Below are the code and all the weights of a small trained network. Each question names an input and a target symbol and asks about switching units off, where a switched-off unit gives its printed mean instead of its output.

import numpy as np


def w(rows, s, z=0):
    codes = np.array(rows[::2]) - 128.0
    scale = np.full(codes.shape[1], s)
    scale[-1] = z or s
    return codes * scale


def norm(h):
    return h / np.sqrt((h * h).mean(-1, keepdims=True) + 1e-5)


def softmax(a):
    e = np.exp(a - a.max(-1, keepdims=True))
    return e / e.sum(-1, keepdims=True)


def log_softmax(a):
    a = a - a.max(-1, keepdims=True)
    return a - np.log(np.exp(a).sum(-1, keepdims=True))


def net(x, mask):
    ids = ['δζηθμπσψω'.index(c) for c in x.split()]
    T = len(ids)
    res = E[ids] + P[:T]
    u = 0
    for l in range(2):
        r = norm(res)
        for j in range(3):
            rows = slice(3 * j, 3 * j + 3)
            q, k, v = (r @ M[l][rows].T for M in (Q, K, V))
            z = softmax(np.where(np.tri(T) > 0, q @ k.T / 3**0.5, -1e9)) @ v
            o = O[l][rows]
            res = res + np.where(mask[u + j], z, o[:, -1]) @ o[:, :-1]
        u += 3
    return log_softmax(norm(res)[-1] @ U[:, :-1].T + U[:, -1])


Q, K, V, O = {}, {}, {}, {}
E = w([
[158,137,183,139,206,223,92,144,114,155],'δ',
[203,127,151,102,117,177,193,115,250,179],'ζ',
[85,32,201,170,165,116,172,157,158,55],'η',
[237,105,46,60,155,114,121,113,73,29],'θ',
[85,105,115,35,134,101,76,203,132,182],'μ',
[77,124,128,104,133,221,225,107,95,126],'π',
[136,78,104,141,48,160,84,126,91,154],'σ',
[78,177,67,180,155,127,121,184,184,92],'ψ',
[125,112,172,50,87,145,92,52,155,49],'ω',
],0.012)
P = w([
[140,87,98,113,91,228,130,254,194,199],'0',
[161,162,152,120,108,131,165,205,122,156],'1',
[149,158,152,138,156,120,141,178,132,143],'2',
[138,164,137,138,165,107,137,160,134,132],'3',
[139,162,132,138,181,107,145,142,138,132],'4',
[129,165,123,142,193,111,137,140,139,131],'5',
[133,156,108,139,197,118,132,131,154,131],'6',
[131,158,101,140,201,106,128,122,156,122],'7',
[120,146,91,143,202,104,122,109,159,121],'8',
[132,152,90,160,203,115,125,112,171,118],'9',
],0.0069)
Q[0] = w([
[55,186,58,149,125,110,118,176,129,161],'0.h0',
[156,121,151,183,217,97,93,104,163,105],'0.h0',
[130,153,193,97,128,137,189,218,65,120],'0.h0',
[197,217,168,180,10,75,140,97,1,202],'0.h1',
[181,146,155,207,41,88,143,178,55,147],'0.h1',
[157,156,179,148,80,83,156,188,57,176],'0.h1',
[77,196,184,164,90,130,172,103,189,87],'0.h2',
[188,142,173,66,102,108,124,111,90,74],'0.h2',
[140,190,188,169,145,104,171,221,105,159],'0.h2',
],0.0065)
K[0] = w([
[86,155,54,177,116,132,141,238,133,131],'0.h0',
[88,176,123,168,178,70,109,54,106,131],'0.h0',
[101,130,114,85,214,91,138,84,144,123],'0.h0',
[78,108,197,218,65,194,178,255,83,235],'0.h1',
[132,114,155,244,92,96,174,209,102,218],'0.h1',
[111,167,143,160,111,93,172,194,125,248],'0.h1',
[118,154,144,146,130,124,166,88,169,133],'0.h2',
[180,136,138,45,147,105,120,113,158,68],'0.h2',
[101,170,127,154,197,113,176,182,94,148],'0.h2',
],0.0068)
V[0] = w([
[115,136,123,72,148,138,160,172,157,146],'0.h0',
[143,71,103,188,60,112,107,93,75,167],'0.h0',
[112,117,84,189,30,136,77,69,119,182],'0.h0',
[154,117,69,132,185,121,154,183,95,92],'0.h1',
[187,121,71,150,116,170,96,90,103,1],'0.h1',
[148,142,103,221,137,118,175,176,67,177],'0.h1',
[110,115,104,178,126,146,118,121,153,192],'0.h2',
[180,89,124,132,133,100,227,185,118,140],'0.h2',
[141,208,169,114,129,146,168,195,200,67],'0.h2',
],0.0047)
O[0] = w([
[144,85,135,61,105,137,212,103,104,185,227],'0.h0',
[83,209,178,144,190,29,158,54,70,72,24],'0.h0',
[111,169,131,148,165,58,168,55,124,62,7],'0.h0',
[141,50,79,67,158,110,191,212,82,132,165],'0.h1',
[189,162,139,152,71,117,154,169,96,51,219],'0.h1',
[113,34,32,165,254,183,124,40,207,110,1],'0.h1',
[164,120,138,144,163,63,186,148,88,115,123],'0.h2',
[161,63,76,81,230,98,154,102,98,148,194],'0.h2',
[86,27,32,135,121,198,94,107,148,131,207],'0.h2',
],0.0044,0.0039)
Q[1] = w([
[182,141,72,103,148,121,133,133,121,133],'1.h0',
[42,53,141,111,196,158,133,143,223,121],'1.h0',
[85,47,94,105,254,151,142,111,179,112],'1.h0',
[91,80,110,179,171,98,89,38,122,251],'1.h1',
[79,64,79,136,190,136,114,53,149,146],'1.h1',
[95,141,133,126,134,103,102,62,140,133],'1.h1',
[118,175,125,151,158,162,148,79,113,148],'1.h2',
[173,34,60,125,49,142,69,99,80,195],'1.h2',
[105,139,117,75,128,224,129,163,168,134],'1.h2',
],0.0096)
K[1] = w([
[150,117,92,118,125,137,112,126,122,147],'1.h0',
[78,109,138,193,157,122,155,119,152,198],'1.h0',
[86,41,114,148,172,141,149,110,110,236],'1.h0',
[117,123,139,2,161,182,133,199,212,120],'1.h1',
[72,114,128,113,207,173,176,185,204,132],'1.h1',
[105,116,142,107,115,140,160,147,172,141],'1.h1',
[161,150,133,169,128,182,173,71,107,193],'1.h2',
[200,95,122,59,61,172,105,162,119,119],'1.h2',
[101,174,128,117,164,159,166,170,153,126],'1.h2',
],0.012)
V[1] = w([
[13,172,253,157,97,131,164,131,167,147],'1.h0',
[161,145,131,80,132,119,146,137,115,67],'1.h0',
[154,119,91,173,201,71,124,77,58,154],'1.h0',
[172,96,28,141,196,126,180,160,111,100],'1.h1',
[173,47,72,135,29,175,120,126,109,202],'1.h1',
[138,54,101,158,52,141,83,132,92,183],'1.h1',
[118,163,160,89,183,42,92,96,129,40],'1.h2',
[126,75,138,154,57,104,118,199,143,149],'1.h2',
[148,107,96,240,79,124,120,139,21,216],'1.h2',
],0.0055)
O[1] = w([
[83,145,170,160,88,124,85,58,147,176,108],'1.h0',
[102,70,101,77,167,158,112,95,154,111,140],'1.h0',
[192,79,120,111,90,104,129,180,91,146,32],'1.h0',
[85,195,192,152,76,107,103,86,138,142,155],'1.h1',
[148,120,112,92,109,155,56,80,150,54,254],'1.h1',
[135,109,68,114,132,171,65,89,141,76,207],'1.h1',
[116,67,104,62,133,253,74,132,227,111,10],'1.h2',
[139,115,186,142,151,72,163,102,150,176,179],'1.h2',
[183,51,114,178,79,41,127,108,95,162,133],'1.h2',
],0.0064,0.0081)
U = w([
[189,150,199,199,203,203,49,181,43,186,7],'δ',
[208,145,151,107,136,108,204,74,244,194,92],'ζ',
[57,7,248,172,180,100,166,151,159,91,130],'η',
[185,46,26,65,182,177,107,126,117,17,145],'θ',
[59,113,145,29,120,60,86,205,104,230,180],'μ',
[37,156,123,111,114,154,253,99,17,143,98],'π',
[160,58,106,192,81,8,95,45,66,159,189],'σ',
[54,192,46,222,146,90,129,195,177,102,95],'ψ',
[50,153,161,114,75,184,17,6,165,76,211],'ω',
],0.0072,0.002)

Each question gives the input, a string of symbols that net reads in full, and the target symbol t.
The units are the heads (3 rows each of Q, K, V and O). Each row of codes is followed by its name. A weight is (code - 128) times the scale printed after its matrix; where a second scale follows, it is the last column's (O and U).
mask holds one flag per head, layer by layer. A switched-off head (its flag False) gives its mean, the last column of its rows in O, instead of its output. The means were averaged over made-up inputs and are rounded, as every weight is.
A unit's drop is (log p(t) with every unit on - log p(t) with that unit switched off) / (log p(t) with every unit on - log p(t) with every unit switched off).
The circuit of an input: a set's keep is (log p(t) with only the set's units on - log p(t) with every unit switched off) / (log p(t) with every unit on - log p(t) with every unit switched off). Starting from all 6 units, units are removed one at a time, each time the one whose removal leaves the highest keep (on an exact tie, the one counted first), for as long as the keep stays at least 0.8.
circuit, biggest first: the units of the circuit, biggest drop first
most important unit: the unit with the biggest drop
heads that matter: for each layer, one digit per head in row order, 1 if its drop is at least 0.15 and else 0, layers parted by /
drop when u is switched off: that unit's drop, to one decimal
input σ ω μ, target ω: circuit, biggest first => [0.h0 0.h1 1.h1 0.h2]
input σ ω θ η θ π, target θ: circuit, biggest first => [0.h0 0.h1 1.h1]
input δ ζ μ π π θ σ μ, target θ: most important unit => 1.h1
input σ θ η η π δ ψ μ δ π, target θ: circuit, biggest first => [0.h1 0.h0 1.h1]
input π σ μ η π θ μ, target θ: circuit, biggest first => [0.h1 1.h1 0.h0]
input θ π ζ σ η θ θ π δ, target θ: circuit, biggest first => [0.h1 1.h1 0.h0]
input θ ζ η σ ω η π, target ω: heads that matter => 010 / 010
input σ π η η θ μ μ η, target θ: circuit, biggest first => [0.h0 0.h1 1.h1]
input θ π η σ π ω ζ μ ψ, target ω: heads that matter => 010 / 000
input ω η δ θ σ η μ π ζ η, target θ: heads that matter => 010 / 010
input δ δ ω σ, target ω: heads that matter => 001 / 000
input π π θ μ ζ η ζ π σ δ, target θ: circuit, biggest first => [0.h1 1.h1 0.h2]
input η π π π θ π σ ζ, target θ: circuit, biggest first => [0.h1 1.h1 0.h2]
input σ π ψ ω ω ω ω π, target ω: most important unit => 0.h0
input σ ζ π θ ζ π ψ, target θ: heads that matter => 110 / 010
input π σ ω ζ, target ω: circuit, biggest first => [0.h1 0.h0 1.h1]
input σ δ π θ μ π ω ζ, target ω: circuit, biggest first => [0.h0 0.h1 1.h1 1.h0]
input ω ζ σ μ π π σ π σ, target ω: circuit, biggest first => [0.h2 1.h0]
input π ω π σ μ ψ, target ω: drop when 0.h1 is switched off => 0.7
input η θ ζ σ η θ ζ, target θ: drop when 1.h1 is switched off => 0.2
input θ μ σ δ μ ζ σ σ, target θ: drop when 1.h2 is switched off => 0.5
input π ω π σ μ μ, target ω: most important unit => 0.h1
